Below is a small trained network, with its code and all its weights. Each question gives an input and a target symbol and asks what happens when units are switched off, that is, made to give their printed mean instead of their output.

import numpy as np


def w(rows, s, z=0):
    codes = np.array(rows[::2]) - 128.0
    scale = np.full(codes.shape[1], s)
    scale[-1] = z or s
    return codes * scale


def softmax(a):
    e = np.exp(a - a.max(-1, keepdims=True))
    return e / e.sum(-1, keepdims=True)


def log_softmax(a):
    a = a - a.max(-1, keepdims=True)
    return a - np.log(np.exp(a).sum(-1, keepdims=True))


def net(x, mask):
    ids = ['ΓΘΛΣΨδεζημξτφω'.index(c) for c in x.split()]
    T = len(ids)
    res = E[ids] + P[:T]
    u = 0
    for l in range(3):
        r = res
        for j in range(2):
            rows = slice(3 * j, 3 * j + 3)
            q, k, v = (r @ M[l][rows].T for M in (Q, K, V))
            z = softmax(np.where(np.tri(T) > 0, q @ k.T / 3**0.5, -1e9)) @ v
            o = O[l][rows]
            res = res + np.where(mask[u + j], z, o[:, -1]) @ o[:, :-1]
        u += 2
    return log_softmax(res[-1] @ U[:, :-1].T + U[:, -1])


Q, K, V, O = {}, {}, {}, {}
E = w([
[112,124,113],'Γ',
[135,135,113],'Θ',
[129,127,101],'Λ',
[101,116,109],'Σ',
[135,101,79],'Ψ',
[106,116,89],'δ',
[175,155,63],'ε',
[118,168,111],'ζ',
[145,151,68],'η',
[124,141,75],'μ',
[136,145,65],'ξ',
[84,104,65],'τ',
[63,140,116],'φ',
[181,134,2],'ω',
],0.008)
P = w([
[140,100,167],'0',
[110,180,103],'1',
[115,159,149],'2',
[117,96,132],'3',
[170,49,183],'4',
[146,210,199],'5',
[90,92,84],'6',
[93,220,85],'7',
[157,201,194],'8',
[73,60,116],'9',
[178,23,214],'10',
[167,194,186],'11',
[48,56,78],'12',
[7,222,77],'13',
],0.02)
Q[0] = w([
[173,170,8],'0.h1',
[93,118,75],'0.h1',
[24,255,129],'0.h1',
[146,88,98],'0.h2',
[79,114,156],'0.h2',
[129,129,222],'0.h2',
],0.0089)
K[0] = w([
[126,11,94],'0.h1',
[210,123,107],'0.h1',
[151,51,235],'0.h1',
[84,162,168],'0.h2',
[150,133,141],'0.h2',
[135,63,125],'0.h2',
],0.012)
V[0] = w([
[73,151,163],'0.h1',
[25,135,252],'0.h1',
[175,102,6],'0.h1',
[120,156,55],'0.h2',
[124,50,179],'0.h2',
[62,125,177],'0.h2',
],0.012)
O[0] = w([
[220,224,53,92],'0.h1',
[216,149,51,235],'0.h1',
[30,110,219,10],'0.h1',
[13,151,187,132],'0.h2',
[225,117,2,63],'0.h2',
[188,209,58,175],'0.h2',
],0.0061,0.0013)
Q[1] = w([
[142,25,74],'1.h1',
[92,210,118],'1.h1',
[73,220,107],'1.h1',
[78,105,120],'1.h2',
[208,2,156],'1.h2',
[79,225,96],'1.h2',
],0.0084)
K[1] = w([
[95,179,81],'1.h1',
[186,82,30],'1.h1',
[109,17,162],'1.h1',
[142,164,166],'1.h2',
[64,136,91],'1.h2',
[197,103,254],'1.h2',
],0.0096)
V[1] = w([
[148,94,149],'1.h1',
[122,254,166],'1.h1',
[62,175,77],'1.h1',
[104,100,64],'1.h2',
[158,171,195],'1.h2',
[54,183,73],'1.h2',
],0.014)
O[1] = w([
[134,48,137,171],'1.h1',
[123,197,223,7],'1.h1',
[87,199,123,31],'1.h1',
[85,83,139,122],'1.h2',
[139,191,116,136],'1.h2',
[125,45,7,1],'1.h2',
],0.012,0.0032)
Q[2] = w([
[165,163,211],'2.h1',
[153,81,200],'2.h1',
[251,31,140],'2.h1',
[51,124,127],'2.h2',
[124,134,228],'2.h2',
[193,130,158],'2.h2',
],0.014)
K[2] = w([
[237,126,222],'2.h1',
[184,70,254],'2.h1',
[233,7,123],'2.h1',
[92,137,71],'2.h2',
[163,105,194],'2.h2',
[225,138,186],'2.h2',
],0.0099)
V[2] = w([
[108,88,75],'2.h1',
[95,105,251],'2.h1',
[167,104,147],'2.h1',
[114,105,200],'2.h2',
[82,125,110],'2.h2',
[97,189,117],'2.h2',
],0.018)
O[2] = w([
[152,36,144,253],'2.h1',
[6,124,110,155],'2.h1',
[122,119,219,210],'2.h1',
[181,142,90,131],'2.h2',
[214,130,210,93],'2.h2',
[165,51,135,1],'2.h2',
],0.015,0.0047)
U = w([
[125,167,163,103],'Γ',
[109,208,177,74],'Θ',
[110,164,161,95],'Λ',
[132,142,151,113],'Σ',
[93,89,197,44],'Ψ',
[127,113,131,117],'δ',
[67,168,128,56],'ε',
[134,233,65,147],'ζ',
[99,159,103,147],'η',
[118,142,92,170],'μ',
[107,138,98,151],'ξ',
[150,45,57,123],'τ',
[190,162,1,254],'φ',
[68,46,89,70],'ω',
],0.0095,0.0084)

Each question gives the input, a string of symbols that net reads in full, and the target symbol t.
The units are the heads (3 rows each of Q, K, V and O). Each row of codes is followed by its name. A weight is (code - 128) times the scale printed after its matrix; where a second scale follows, it is the last column's (O and U).
mask holds one flag per head, layer by layer. A switched-off head (its flag False) gives its mean, the last column of its rows in O, instead of its output. The means were averaged over made-up inputs and are rounded, as every weight is.
A unit's drop is (log p(t) with every unit on - log p(t) with that unit switched off) / (log p(t) with every unit on - log p(t) with every unit switched off).
The circuit of an input: a set's keep is (log p(t) with only the set's units on - log p(t) with every unit switched off) / (log p(t) with every unit on - log p(t) with every unit switched off). Starting from all 6 units, units are removed one at a time, each time the one whose removal leaves the highest keep (on an exact tie, the one counted first), for as long as the keep stays at least 0.8.
units of the circuit, in order: the units of the circuit, biggest drop first
most important unit: the unit with the biggest drop
which heads matter: for each layer, one digit per head in row order, 1 if its drop is at least 0.15 and else 0, layers parted by /
input ξ φ η μ φ Λ Σ ω ζ ε Ψ φ ξ ζ, target Ψ: most important unit : 1.h1
input Ψ Λ δ Ψ Ψ Ψ δ τ Ψ Σ ε Λ δ ε, target ε: units of the circuit, in order : [1.h2, 0.h2, 2.h1]
input ω Θ τ, target ω: units of the circuit, in order : [2.h1, 0.h1, 0.h2, 1.h1]
input φ μ τ ξ η Θ Θ Λ Ψ Σ ζ ζ, target φ: units of the circuit, in order : [1.h1, 2.h2]
input Σ ω ζ Ψ ω μ ε δ μ φ Σ Λ φ, target φ: which heads matter : 10 / 11 / 11
input τ Θ Σ δ ε Θ ζ ω Λ, target τ: units of the circuit, in order : [0.h2, 1.h1, 2.h1]
input μ η Ψ Λ Ψ Γ ω Ψ Θ ξ τ φ Λ Ψ, target τ: which heads matter : 01 / 10 / 01
input ζ ω φ φ φ τ ξ μ Γ Γ τ ζ, target ζ: which heads matter : 10 / 01 / 11
input δ φ ζ δ ε Ψ τ φ Θ φ Θ, target φ: units of the circuit, in order : [1.h1, 1.h2, 0.h2, 2.h1]
input Σ ω η Λ Γ, target ω: units of the circuit, in order : [1.h2, 0.h1]
input ω ω Ψ, target ω: units of the circuit, in order : [2.h1, 0.h2, 0.h1, 1.h1]
input ζ ω Θ φ Γ Ψ, target ζ: units of the circuit, in order : [1.h2, 2.h1]
input φ φ τ Ψ Θ, target φ: units of the circuit, in order : [1.h1, 1.h2, 2.h1]
input Ψ φ Ψ Θ Ψ ω φ ω φ τ ξ, target ω: most important unit : 1.h2
input δ φ η τ μ, target φ: units of the circuit, in order : [1.h2, 1.h1, 2.h1]
input ζ Θ Ψ ξ δ ζ τ Θ ζ ω Ψ ε Ψ τ, target Ψ: which heads matter : 01 / 11 / 01
input Λ Γ ε φ φ Ψ ζ, target φ: which heads matter : 10 / 11 / 10
input ε φ Ψ η Ψ Λ τ φ ω Ψ φ φ Ψ ε, target φ: which heads matter : 10 / 11 / 10
input ε τ ξ Θ Λ Γ Γ φ Λ η ω, target φ: which heads matter : 01 / 11 / 10
input Ψ φ η Ψ η, target φ: which heads matter : 01 / 11 / 10
